Each row has a class, written after it.
[ -2   2 -25 -60   1  37   8 -26  21 -34   7 -36  27   6 -34  -4 -22 -36
 -41 -15 -10 -19 -30 -14 -49  -2 -54 -44   6  11 -24 -12   5  -3] : pidu
[-11  13  16 -41  -3  56  -2 -28  23 -40  -4 -43 -21   5 -26  -9 -24 -15
 -31 -13  -9 -17 -35 -11 -43   5 -46 -14 -10   5 -17  -1   6   5] : pidu
[  0  -7   1 -11   8  47   2 -34  17 -19   1 -31  10  26 -30   1 -14 -25
 -21 -29  -5   1 -34   9 -33 -12 -50 -46  15  20 -29  -3   2   6] : pidu
[-15 -26  84 -34  43  32   0 -40  29 -36 -25 -27 -31   0 -13 -14 -44 -26
  -8 -45  14 -30 -55 -36 -17 -18 -25 -13   3 -35  30 -62   5  12] : gupu
[-16 -22  14 -18   1  23  -8 -26  47 -25 -10  -8 -17  24 -10   9 -18   2
  -7 -13 -40  -1 -17   0 -20 -14 -13  -5  -3  -2 -28  -6   2   0] : kupef
[  54   31   -2 -114   28  -20  -21    5    3  -37    6   37   38   19
   23    0   -4   16  -25    5    2  -22   15  -45  -31  -11   16   10
   -8  -27    5   23   38  -20] : Filad
[-10 -19  21 -53  25  43 -14 -27 -14 -54 -34  46 -22 -29  14 -13  -9 -14
  19   9  57 -25  38  -8  38 -25  14  42 -18 -48  -5   6  -9   3] : gupu
[ 38 -15  11   6  10 -20 -29  12 -34 -59  -1 -22  50   9  16  35  43   3
   0  -2  32  -6  26 -18 -11 -19   1   1  -7   2   3 -75   5  -2] : kupef
[ 41   6   4 -58  54  -5 -39  10  -6 -44 -10 -10  35 -10  34   0   0   9
   2 -11   8  -3   3 -31 -30 -10  13   1  -4 -22  10   3  32  -5] : Mesot
[ 35  38   4 -25   8  13 -39  17 -21 -46  17 -20  21  22  13  12   2 -13
  -2   5  20   2 -29 -10 -27  -6  -1  45   6  12  42  -1  23 -17] : nali
[ -7 -12  18 -73   6  40  -9 -47  25 -41  -5 -12   4  -6 -37 -23 -25 -34
 -13 -20   1   3  -4   0 -54 -17 -32 -42  27   5 -16   1   8   7] : Mesot
[ 36  -1  27 -83  18 -49 -45   4 -14 -32  -5   1  10   8  21   2 -21   9
  -3  -9  36 -21   2 -40 -29 -14  22  13 -16 -18  32  -2  34   1] : zazor
[-13 -35  18   6  11  76  18 -29  35 -24   4   8 -25  -2 -43 -21  -3  -5
  -1 -20  -8   5 -26  -2 -35   3 -35  -5  23 -25  27 -27 -15  16] : nali
[ 27   3  12 -74  37 -19 -26   3  -9 -23 -10  -9  21  -4   7  -3  -8   0
  -9  -2   4  -5  -6 -40   2   3   2   9 -10 -14  19   4  23  -1] : lelim
[ -8 -26  17 -59   3  13  22 -26  32  -1 -10 -18  -5   8 -43 -17 -17 -30
 -22 -33 -24 -24 -26 -11 -35  -6 -39 -39 -16  10 -10 -44 -19  -3] : lelim
[-18 -10  -6 -57  -4  50   5 -24  14 -31   2  -8  12  26 -24 -14 -16 -23
 -25  -6   0 -10 -23  14 -46   0 -43  -7  28 -11 -12  13  10   5] : Filad
[ -2  -5   1 -63  -2  56  18 -30  27 -28  -6 -21  -3   1 -42  -7 -20 -19
 -38 -21 -14 -17 -14  -9 -69  -4 -52 -40  -7   0 -24 -41 -13  12] : pidu
[-10 -20  32 -61  20  34   7  -9  16 -23   3 -15  -5   8 -25 -14  -5   1
  -9 -39 -18  -7   6  -7 -60 -27 -30 -27   1   1  -4  -7  12  16] : tatev
[ -6 -10  14 -66   9  39  -1 -16  13 -41   2 -16   1  22 -18   4 -30 -17
 -28 -17 -22  -1 -19   0 -56 -10 -41 -22  17   9  -8 -22  16   8] : gupu
[-30  -1  35 -48  19  10 -10 -10  29 -14  -1 -17 -10  33  -8  16  -9 -27
   9 -38 -21  32   9   3 -68 -31  -8 -17  15 -12   6 -22  -3   5] : tatev
[ 21  12  16 -85  17 -28 -23  20  -7 -46 -12 -19  19  -1  20  14   7   5
 -13   3   8 -17  -9 -55 -11   9   5  36 -27 -20  32 -30  15  -6] : lelim
[  9  -2   4 -45  23 -25 -18   8   5 -28 -17  -9   8 -29  20 -17   0 -10
  -6 -16  10 -26  13 -62 -20  -6  -4  -4 -40   1  -2 -16  17 -11] : zazor
[-20  -6  26 -39  13  32   2 -17  28  -8   3 -35  -5  27 -24 -10 -20 -31
 -16 -42 -22 -12 -14  -5 -55 -13 -27 -31   5   3   6   3  -5   1] : tatev
[  37   15   20 -111   20   17  -20  -14  -19  -47   -4   -9   34   27
  -14   -3   21   -6  -27  -15   36  -14   -2  -49  -39   -4  -15   17
   10   -8   -4  -14   27    2] : ris
[ 36  14  25 -38  63  20 -33  13  -8 -35 -12   3  25  -1  10  -5  -3 -11
 -21   6   6 -56  -2 -41 -24 -17  -9  34 -21  -2  -1 -24  17 -21] : zim
[  2  11  13 -29   8  42   5 -31  40 -30   3 -33  -6  29 -19   1 -12 -27
 -18 -34 -22  -3 -32  -6 -56 -10 -39 -41  -1  14 -25 -16   3 -10] : pidu
[  12  -10   11 -114    4   13   -2  -28   33  -24  -11  -10   26   41
  -15    8   -6  -16  -27  -48   -4   -9  -14  -18  -74   -5  -23  -36
   14    4  -25  -22   15    6] : ris
[  8  18   4  28  37 -21 -38  23   3 -40  30 -27  20 -10  26  14   9  -5
  14  -5 -21  -5   0 -11  -7 -15  20  22   3  24  -7   2  21 -22] : kupef
[-26 -14 -11 -39  12  30  12  -1   5   1   5 -33   9   7 -19  -8 -14 -37
  -9 -34 -13 -12  26  30 -64 -14 -20 -44  -1   2 -18  -5 -16   3] : tatev
[-12  -7 -25 -37  13  21  -9 -17  34 -24  18 -12  -6  52 -23  -5  -3 -33
 -18 -20 -32  -5 -10  -4 -51   0 -22 -24   8   3 -32   3 -12 -16] : nali
[ -5 -27   6 -45   5  54   6 -24  24 -44 -12  -8  11  -1 -17  -5 -26 -22
 -26 -15 -22 -22 -34 -10 -33 -11 -58 -23   0  17 -14 -25  18  -2] : gupu
[ 34   4   7 -50  43   0 -31  14 -13 -59  -8   8  19  -4  33  10   2  12
  -8  -4   0  -5  15 -43  -1 -14   2   2 -21 -17   6   2  36 -14] : gupu
[ -3 -18  46 -48  18  43  17 -15  18 -24   1 -32  -1  -8 -31 -14  -4  -9
   5 -21 -20  10 -26  -9 -82 -18 -44 -15   5 -19  32 -59  30   3] : tatev
[ 25  16  -3 -40  41 -34 -32  16 -10 -32   0   4  45 -23  49  -3   2   3
   1  -5  11  -3   7 -30 -13   0  12   0  -2 -14   6  13  44  -8] : Filad
[  3  35  21 -95   1  30   1 -25  39 -13   2 -11   1  30 -17  -3 -17 -26
   3 -27 -18  20 -48  -4 -59 -22 -18  12  14  12  -3   7  39 -26] : ris
[ 13  66  23   6  27 -32 -15  20 -24  -2  -6 -61  13 -25  29 -22  -2  -4
 -36   1   2 -13  35 -49  15  28  13 -43 -29  28 -13  25  24  -9] : zim
[  25   -5  -49 -105   23  -12   28  -25   -7  -12   17   12   96  -29
   -1  -20   -6  -47    1   32  -18   -7  -17  -16  -64   -3  -44  -10
   49   46  -61  -66   67  -13] : gupu
[  8   5  14 -63  18  60 -17 -39  23 -43   4 -23 -15  27 -36  -8 -30 -31
 -23 -29  -2  -5 -13  10 -67 -15 -34 -35   4 -11 -17   5  -2  -1] : pidu
[ -9  -4  19 -78  12  55   5 -12  28 -40   4 -13  -9  41 -31   8  12   2
 -13 -41 -15   4 -12  -1 -71 -20 -30  -5  11  -4 -23  -9  13  -2] : ris
[ 42  22 -15 -30  12  20 -27  18  -9 -44 -13 -16  27 -17  40  -3   2  19
 -11  -2   6 -30  24 -18  16   2  21  19 -38   5  -2  43  20 -11] : kupef
[ 17   2 -13 -27  53   1 -26  -9   5 -47  -3 -33  71 -16  29  -2   5 -26
   4 -15  21  16 -11 -35  -1  -1  -5 -30  42  -8   9  24  43  -7] : Mesot
[ 10   7   0 -62  43 -25 -32  13 -14 -26   0 -12  23  -1  28  -7   3 -17
  -3 -24  17 -20  43 -34 -14 -12  27  -7 -22 -27   9  27   4  -6] : tatev
[ 19   2   5 -60  28 -19 -34  13 -11 -34   2 -18  30  10  26   0   6  -4
  -6 -19   6 -12  14 -34 -25 -10   8  -2 -16 -17  21  19  24  -5] : tatev
[ 16  18   4 -44  36  -7 -11  23  -7 -18  -3 -23  20  -1  30   7   8   4
  -2 -16  -6  -8  38 -26 -29  -7  18 -15 -29 -21   7  10  18 -16] : tatev
[ 24  15  12 -47  31 -20 -33  27  -6 -53   1 -20  29  -8  32 -14  18  12
 -13  -7   3 -19  -4 -50 -11  -3  -5  10 -24  -3  22   0  42  -7] : zim
[ -1   7  22 -52  53  79 -31 -25  17 -44   2 -12 -14  38 -27 -18 -37 -30
 -33 -17 -32   7 -23 -19 -43  -7 -42   4  32  -2  -8  37  15   3] : gupu
[ 23   1  -9 -84   9 -37 -29  21   0 -38 -10  -3  27   1  34  12   4   8
   9  -6  -3  -1 -16 -22  -3  -9   5  26 -30   0  21   4  33 -12] : lelim
[ 40  20 -12 -58  32 -28 -23   1  -3 -26   2 -13  35  -3  26   1   0   3
 -15 -10   2  -3  -9 -48 -19   4  -1 -16 -13 -10  -3  -5  28   1] : pidu
[  4   9 -12 -40  19 -29 -24  14 -22 -47   7 -37  27  -5  12   1  26 -19
   4  10   8   9   5 -29   5   8  -5   6 -12  -4   2  -1  26 -24] : lelim
[ 34  -2  10 -34  31  -9 -28   8  -2 -31 -13   5  16  -4  28   3   3   1
   3  -6  20 -21  19 -42 -26  -2  15  11 -22 -13  15  -6  18 -14] : zazor
[  4 -14  29 -58  13  48   4 -21  36 -33  -2   3  -9  23 -27 -21 -10 -17
 -28 -22 -13 -49   7  -3 -70  -3 -23 -17  -8  -6 -10 -28 -16  -1] : zim
[ -6  -9  24 -48  15  40  -7 -31  24 -42   4 -24   2   7 -28 -18 -11 -21
  -7 -21  -9   7 -24  -3 -56 -14 -34 -21  28   5  -8  -7  14   5] : Mesot
[  0 -25  29 -83  -9  31  12 -32  16 -30 -18 -16  -5  17 -37  -7 -11 -16
 -12 -22   9 -11 -17   0 -27 -11 -35 -21  -6  -4   4 -28   0   4] : lelim
[-60  87 -25 -73  45  57  19 -10  12  19 -14  12  19  33  -8  10  20 -31
 -14  20   1  87  37 -54  17  16  10  73  93 -18 -47  71  -9  25] : ris
[ -1 -25  29 -34  13  58 -12 -31  37 -50  -4 -16 -14  15 -26 -12 -12  -8
  -8 -35 -25 -10  -7   5 -46 -27 -32 -19   1  14 -25  -8   6   5] : kupef
[ -9   1  10 -46  15  53  -1 -23  25 -25   0 -12 -18  27 -28  -7 -17 -20
 -14 -16 -14  -3 -17  -1 -55  -9 -31  -4  12   2 -14 -16  -2   1] : nali
[ 10  -7  37 -61  -4  28 -25 -43  46 -10 -12   9 -23  50   1 -20 -38  10
  -1 -55 -18  32 -10  17 -21 -14  12 -19  27   1   9  64   3  41] : kupef
[ 40 -12  -2 -25  25 -13 -31  -3  10 -49 -13   5  28 -25  34   2  10   2
   5  -4   1 -19  35 -33  -5   0  23 -10 -33 -22  -1 -16  11 -18] : kupef
[  4 -33   0 -82  -9  21 -11 -24  19 -31  -7  12  10  38 -10  11 -42  -6
 -22 -16 -21  -9 -41  15 -41 -21 -37 -14  11  10  -5  -8  21  10] : gupu
[ 45  28 -36 -48  45 -14 -26  22  -7 -14   8  -9  40  27  33  -6  14 -13
  -6   6 -14 -15 -18 -42 -33  11   6  34 -11   0  -4 -10  24 -24] : nali
[ 23 -21 -29 -36  34 -49 -44   0 -31 -39   4 -10  62  35  45  -5  27 -16
  -1   2  32 -23  -2 -16  -2   9   2  -4   7 -18 -28  12  37  -9] : Filad
[  2  -9  56 -23   2  24 -26 -22  16 -48  -4 -46 -32 -19 -26 -23 -22 -20
  -2 -23 -16  13 -39  -2 -80  -6 -35 -26 -15  -9  35 -56  12  -4] : Mesot
[ -8  10  -3 -74  55 -37 -22  26  15 -28  13 -15   7  -4  40 -23  18   7
  14 -32 -27  19  26 -57 -33  -2  25   3 -15 -46  19  28  26   0] : tatev
[ 17  -1 -25 -63  13  26  -6  22 -11 -57  -4  -7  41  -6  20  13  44  24
   0   1  14  -5   0 -28 -18   3 -12  36 -10 -12  -8   2  44 -12] : ris
[ -8 -20  30 -21  -5  61   8 -32   6 -23   1   0  -1  30 -42  -9 -21 -11
 -34  -9  15 -39 -34  18 -26  -9 -46  -3  24   3  -6   0  -4  10] : Filad
[-17 -20  17 -57   8  25  -1 -22  18 -12   7 -24   6  25 -30 -14 -17 -36
 -14 -45 -10  -5   2   8 -63 -19 -28 -42  13   6   0   0  -7  12] : tatev
[ 34  36  32  -4  52   4   4  12 -12 -10  17 -26  22   6   4 -22   9  15
 -30 -13  16 -24  23 -44  14  12  19 -29  11 -11  23  29  17  -1] : zim
[ -5  -6  31 -78  12  48  -6 -17  26 -51  -8  -9 -23  17 -18  -6 -31 -14
 -23 -20 -30  -7 -28 -15 -57 -19 -42  -3  -8  -2   0 -27  16  -2] : gupu
[ 25   8  11 -62  32   7 -13  12   3 -55 -12  -6  10  -8  37  -1  -5   4
  -6 -19   0 -15   4 -40 -11 -10   2  -3 -29 -20  13  -8  29 -14] : gupu
[ 27  34   4 -29  18 -14 -15   9  -6 -33   9 -21   9  -4  13  10   4  18
 -19   1   1  -1 -11 -44  -4  -3  -1  -3 -24  -6   3   0  25  -7] : pidu
